Below is a small trained network, with its code and all its weights. Each question gives an input and a target symbol and asks what happens when units are switched off, that is, made to give their printed mean instead of their output.

import numpy as np


def w(rows, s, z=0):
    codes = np.array(rows[::2]) - 128.0
    scale = np.full(codes.shape[1], s)
    scale[-1] = z or s
    return codes * scale


def norm(h):
    return h / np.sqrt((h * h).mean(-1, keepdims=True) + 1e-5)


def f(y):
    return y / 2 * (1 + np.tanh(0.7978845608 * (y + 0.044715 * y**3)))


def softmax(a):
    e = np.exp(a - a.max(-1, keepdims=True))
    return e / e.sum(-1, keepdims=True)


def log_softmax(a):
    a = a - a.max(-1, keepdims=True)
    return a - np.log(np.exp(a).sum(-1, keepdims=True))


def net(x, mask):
    ids = ['γελπτω'.index(c) for c in x.split()]
    T = len(ids)
    res = E[ids] + P[:T]
    u = 0
    for l in range(2):
        r = norm(res)
        for j in range(2):
            rows = slice(2 * j, 2 * j + 2)
            q, k, v = (r @ M[l][rows].T for M in (Q, K, V))
            z = softmax(np.where(np.tri(T) > 0, q @ k.T / 2**0.5, -1e9)) @ v
            o = O[l][rows]
            res = res + np.where(mask[u + j], z, o[:, -1]) @ o[:, :-1]
        u += 2
        y = f(norm(res) @ A[l][:, :-1].T + A[l][:, -1])
        res = res + np.where(mask[u : u + 4], y, B[l][:, -1]) @ B[l][:, :-1]
        u += 4
    return log_softmax(norm(res)[-1] @ U[:, :-1].T + U[:, -1])


Q, K, V, O, A, B = {}, {}, {}, {}, {}, {}
E = w([
[45,105,25,168,163],'γ',
[163,77,125,208,191],'ε',
[146,76,127,141,28],'λ',
[124,3,186,141,85],'π',
[84,42,162,55,170],'τ',
[249,161,42,194,137],'ω',
],0.015)
P = w([
[56,194,199,248,80],'0',
[49,178,149,222,119],'1',
[71,158,132,207,134],'2',
[93,149,115,189,139],'3',
[122,139,126,166,125],'4',
[147,134,139,141,103],'5',
[176,131,146,110,92],'6',
[206,115,138,91,94],'7',
[224,114,136,76,92],'8',
[255,107,139,56,78],'9',
],0.0086)
Q[0] = w([
[118,246,145,84,120],'0.h0',
[112,135,105,125,150],'0.h0',
[99,187,135,24,151],'0.h1',
[120,166,100,210,6],'0.h1',
],0.02)
K[0] = w([
[7,201,169,245,127],'0.h0',
[145,103,124,156,165],'0.h0',
[111,179,225,64,50],'0.h1',
[200,4,42,204,93],'0.h1',
],0.016)
V[0] = w([
[179,127,69,2,148],'0.h0',
[82,108,30,117,79],'0.h0',
[112,143,153,202,10],'0.h1',
[149,50,32,208,89],'0.h1',
],0.0095)
O[0] = w([
[92,57,83,132,147,66],'0.h0',
[111,110,89,146,59,129],'0.h0',
[95,112,64,163,96,144],'0.h1',
[110,138,147,148,2,247],'0.h1',
],0.0087,0.011)
A[0] = w([
[149,116,57,84,206,248],'0.n0',
[53,180,26,81,107,101],'0.n1',
[64,67,149,248,140,201],'0.n2',
[70,89,187,118,198,236],'0.n3',
],0.012,0.0016)
B[0] = w([
[176,18,206,185,132,140],'0.n0',
[237,98,223,155,157,189],'0.n1',
[197,98,214,148,159,255],'0.n2',
[11,227,100,196,119,157],'0.n3',
],0.011,0.0078)
Q[1] = w([
[142,134,208,104,14],'1.h0',
[103,146,64,104,87],'1.h0',
[212,117,2,209,211],'1.h1',
[254,121,235,212,101],'1.h1',
],0.011)
K[1] = w([
[175,93,121,31,140],'1.h0',
[140,158,107,207,129],'1.h0',
[77,130,64,153,185],'1.h1',
[219,87,69,8,109],'1.h1',
],0.017)
V[1] = w([
[250,159,135,140,94],'1.h0',
[117,182,116,207,142],'1.h0',
[67,71,149,137,93],'1.h1',
[79,58,147,163,196],'1.h1',
],0.019)
O[1] = w([
[1,197,17,42,108,253],'1.h0',
[140,5,37,27,145,150],'1.h0',
[215,156,62,94,97,165],'1.h1',
[125,224,95,19,2,73],'1.h1',
],0.0071,0.016)
A[1] = w([
[252,67,230,48,67,3],'1.n0',
[187,170,38,142,178,85],'1.n1',
[45,195,143,63,184,36],'1.n2',
[179,252,113,181,139,7],'1.n3',
],0.018,0.0048)
B[1] = w([
[242,114,140,5,170,254],'1.n0',
[129,177,65,85,198,159],'1.n1',
[44,208,193,70,109,162],'1.n2',
[187,193,156,217,110,164],'1.n3',
],0.023,0.0085)
U = w([
[5,172,205,87,117,115],'γ',
[81,18,199,195,172,171],'ε',
[181,85,174,49,125,239],'λ',
[154,210,161,210,106,84],'π',
[83,64,82,138,2,97],'τ',
[86,147,27,130,197,7],'ω',
],0.0078,0.0013)

Each question gives the input, a string of symbols that net reads in full, and the target symbol t.
The units are the heads (2 rows each of Q, K, V and O) and the neurons (one row each of A and B). Each row of codes is followed by its name. A weight is (code - 128) times the scale printed after its matrix; where a second scale follows, it is the last column's (O, A, B and U).
mask holds one flag per unit, layer by layer, with each layer's heads first. A switched-off unit (its flag False) gives its mean, the last column of its rows in O or B, instead of its output. The means were averaged over made-up inputs and are rounded, as every weight is.
A unit's drop is (log p(t) with every unit on - log p(t) with that unit switched off) / (log p(t) with every unit on - log p(t) with every unit switched off).
The circuit of an input: a set's keep is (log p(t) with only the set's units on - log p(t) with every unit switched off) / (log p(t) with every unit on - log p(t) with every unit switched off). Starting from all 12 units, units are removed one at a time, each time the one whose removal leaves the highest keep (on an exact tie, the one counted first), for as long as the keep stays at least 0.8.
units of the circuit, in order: the units of the circuit, biggest drop first
most important unit: the unit with the biggest drop
k most important neurons: the k neurons with the biggest drops, biggest first
k most important neurons of layer l: the k neurons of layer l with the biggest drops, biggest first
which heads matter: for each layer, one digit per head in row order, 1 if its drop is at least 0.15 and else 0, layers parted by /
input λ π π ω γ π γ λ γ, target ω: units of the circuit, in order => 1.n1, 1.n0
input ε γ γ, target γ: which heads matter => 10 / 11
input τ τ γ ω ε, target ε: units of the circuit, in order => 1.h1, 1.n0
input π γ π ε λ π π ε γ τ, target γ: which heads matter => 10 / 00
input π ω π π γ λ ε λ γ γ, target ω: units of the circuit, in order => 1.n0, 1.n1
input τ π τ λ ε ε γ γ γ, target τ: 2 most important neurons => 0.n3, 1.n0
input γ τ γ λ γ ε, target ω: most important unit => 0.n3
input γ π λ ε, target π: which heads matter => 11 / 00
input γ γ ω λ λ γ π π γ, target π: units of the circuit, in order => 1.h0, 1.n3
input π λ γ ε π γ, target π: which heads matter => 10 / 10
input π γ π ε, target π: which heads matter => 10 / 00
input π π γ γ ε, target γ: which heads matter => 11 / 11
input γ γ ω π ε τ, target γ: which heads matter => 00 / 01
input γ τ λ ω λ γ ε λ τ, target ε: which heads matter => 01 / 10
input λ γ τ ω γ π γ ε ε γ, target γ: which heads matter => 00 / 10
input π ω γ λ γ ε γ ω, target ω: 2 most important neurons => 1.n1, 1.n0
input γ ω γ γ π τ τ, target ε: which heads matter => 11 / 10
input τ λ ω γ γ ω τ γ, target ε: 4 most important neurons => 0.n3, 0.n2, 0.n0, 1.n0
input ω ε π γ π γ γ γ γ, target τ: 2 most important neurons of layer 0 => 0.n1, 0.n3
input ε τ τ ω γ γ, target ε: 2 most important neurons => 0.n3, 1.n0
